Here is a tiny trained network, its code and every weight. The questions are about switching its units off for an input and a class, where a switched-off unit gives its printed mean instead of its output.

import numpy as np


def w(rows, s, z=0):
    codes = np.array(rows[::2]) - 128.0
    scale = np.full(codes.shape[1], s)
    scale[-1] = z or s
    return codes * scale


def f(y):
    return np.maximum(y, 0)


def log_softmax(a):
    a = a - a.max(-1, keepdims=True)
    return a - np.log(np.exp(a).sum(-1, keepdims=True))


def net(x, mask):
    res = np.array(x, float).reshape(1, 3) / 4 @ E
    y = f(res @ A[0][:, :-1].T + A[0][:, -1])
    res = res + np.where(mask, y, B[0][:, -1]) @ B[0][:, :-1]
    return log_softmax(res[-1] @ U[:, :-1].T + U[:, -1])


A, B = {}, {}
E = w([
[104,85,162,139,1,104,105,131,181,34],'x0',
[92,147,150,107,130,91,31,184,116,159],'x1',
[200,140,201,101,95,131,93,125,27,67],'x2',
],0.015)
A[0] = w([
[122,154,101,115,168,141,105,115,86,133,65],'N0',
[175,117,166,129,122,127,135,173,83,119,59],'N1',
[126,82,164,161,167,141,114,111,103,82,111],'N2',
[117,147,108,105,138,76,149,138,64,99,136],'N3',
[122,177,188,182,101,119,155,170,150,126,251],'N4',
[93,80,188,133,114,83,143,102,144,86,70],'N5',
[74,82,56,226,135,143,118,158,189,158,95],'N6',
[172,95,149,143,105,187,186,77,123,130,98],'N7',
[112,75,137,147,97,128,123,121,133,80,85],'N8',
[140,156,105,138,198,193,135,99,101,111,187],'N9',
[122,140,127,126,70,100,121,151,158,111,76],'N10',
[161,145,115,132,149,142,117,104,84,183,127],'N11',
[173,163,195,119,114,148,117,132,113,60,141],'N12',
[139,4,129,177,112,79,121,155,133,48,106],'N13',
[66,128,134,117,130,89,21,197,105,139,136],'N14',
[178,106,145,110,82,143,145,95,181,136,125],'N15',
[151,163,166,142,93,127,135,107,35,121,76],'N16',
[100,170,174,65,121,102,42,197,126,145,118],'N17',
[174,99,141,172,122,212,194,76,157,87,120],'N18',
[110,127,115,109,91,130,130,115,75,109,105],'N19',
[115,109,162,157,54,127,117,135,176,113,146],'N20',
[194,129,155,103,148,113,127,125,28,122,143],'N21',
[97,74,169,147,46,158,128,120,116,147,128],'N22',
[136,154,150,152,182,164,148,143,104,137,63],'N23',
[122,94,137,140,65,142,94,173,191,108,67],'N24',
[139,67,130,136,123,151,173,51,101,96,144],'N25',
[153,127,121,106,101,166,187,81,127,120,91],'N26',
[151,112,148,162,142,194,148,20,135,102,118],'N27',
[60,144,207,117,141,82,78,137,119,149,78],'N28',
[172,105,107,115,145,127,106,165,151,93,219],'N29',
[152,150,129,76,158,155,126,82,129,152,78],'N30',
[171,175,185,113,109,116,115,111,88,83,122],'N31',
],0.011,0.012)
B[0] = w([
[146,119,123,106,179,123,114,143,93,142,167],'N0',
[101,140,133,94,210,126,135,103,140,117,164],'N1',
[117,142,114,141,155,124,151,116,137,130,153],'N2',
[123,120,117,140,136,125,121,124,143,125,166],'N3',
[126,82,143,146,8,132,133,136,121,184,226],'N4',
[138,143,133,117,185,126,130,141,119,141,176],'N5',
[94,120,83,109,160,142,164,84,153,113,237],'N6',
[108,138,143,141,145,142,96,142,134,97,190],'N7',
[149,132,145,104,181,124,127,143,112,145,180],'N8',
[168,103,152,128,84,130,119,146,117,148,234],'N9',
[131,110,124,110,178,116,117,148,125,131,175],'N10',
[134,116,123,106,103,128,144,161,106,130,205],'N11',
[115,139,109,109,109,148,155,108,162,133,217],'N12',
[156,125,130,106,161,117,122,143,101,157,214],'N13',
[129,135,147,164,131,164,89,126,129,109,252],'N14',
[144,133,147,117,121,130,122,158,128,129,174],'N15',
[100,132,109,102,178,130,136,108,152,124,192],'N16',
[116,117,147,160,132,159,112,125,116,92,238],'N17',
[107,136,162,140,124,160,97,138,125,96,221],'N18',
[114,120,118,112,145,126,135,119,134,131,153],'N19',
[145,117,131,117,128,125,148,117,123,146,229],'N20',
[114,113,98,116,110,122,143,99,149,149,238],'N21',
[158,120,113,118,133,120,132,145,113,148,195],'N22',
[153,113,153,104,190,113,138,142,109,132,169],'N23',
[158,142,140,108,190,136,136,128,134,135,201],'N24',
[120,126,139,147,117,168,104,131,127,116,203],'N25',
[111,155,137,142,157,161,110,116,89,106,175],'N26',
[130,136,162,154,145,153,115,132,117,92,196],'N27',
[118,163,149,156,200,166,90,136,112,109,187],'N28',
[122,104,138,137,87,130,120,132,125,146,199],'N29',
[160,123,121,115,175,115,126,154,118,135,164],'N30',
[93,112,96,125,126,124,145,120,138,129,212],'N31',
],0.016,0.015)
U = w([
[130,132,146,205,144,148,80,130,118,66,96],'0',
[214,119,117,67,155,107,142,173,99,201,80],'1',
[80,120,55,86,150,122,175,28,212,139,88],'2',
[159,101,117,174,7,123,135,129,140,203,249],'3',
[145,178,111,138,106,57,136,128,145,133,102],'4',
],0.015,0.011)

Each question gives the input, the list of numbers given to net, and the class t.
The units are the neurons (one row each of A and B). Each row of codes is followed by its name. A weight is (code - 128) times the scale printed after its matrix; where a second scale follows, it is the last column's (A, B and U).
mask holds one flag per neuron, in row order. A switched-off neuron (its flag False) gives its mean, the last column of its row in B, instead of its output. The means were averaged over made-up inputs and are rounded, as every weight is.
A unit's drop is (log p(t) with every unit on - log p(t) with that unit switched off) / (log p(t) with every unit on - log p(t) with every unit switched off).
unit that matters most: the unit with the biggest drop
k most important neurons: the k neurons with the biggest drops, biggest first
drop of u: that unit's drop, to one decimal
input [-5,-4,6], class 2: most important neuron => N21
input [0,8,-8], class 0: 2 most important neurons => N14; N28
input [-2,-4,-1], class 0: 2 most important neurons => N4; N21
input [7,6,-7], class 1: 2 most important neurons => N24; N13
input [-6,6,-3], class 0: 2 most important neurons => N14; N17
input [-6,-1,7], class 2: 2 most important neurons => N21; N16
input [0,6,7], class 2: 2 most important neurons => N21; N12
input [-4,-8,-8], class 0: 2 most important neurons => N18; N27
input [1,-5,7], class 2: 2 most important neurons => N12; N21
input [7,-5,8], class 2: 2 most important neurons => N12; N31
input [3,0,4], class 2: 2 most important neurons => N9; N12
input [7,-6,-2], class 1: drop of N14 => 0.3
input [-1,-1,3], class 3: drop of N6 => 0.5
input [-3,-2,0], class 3: drop of N24 => 0.1
input [2,0,4], class 2: unit that matters most => N9
input [-1,-6,8], class 2: 3 most important neurons => N21; N12; N16
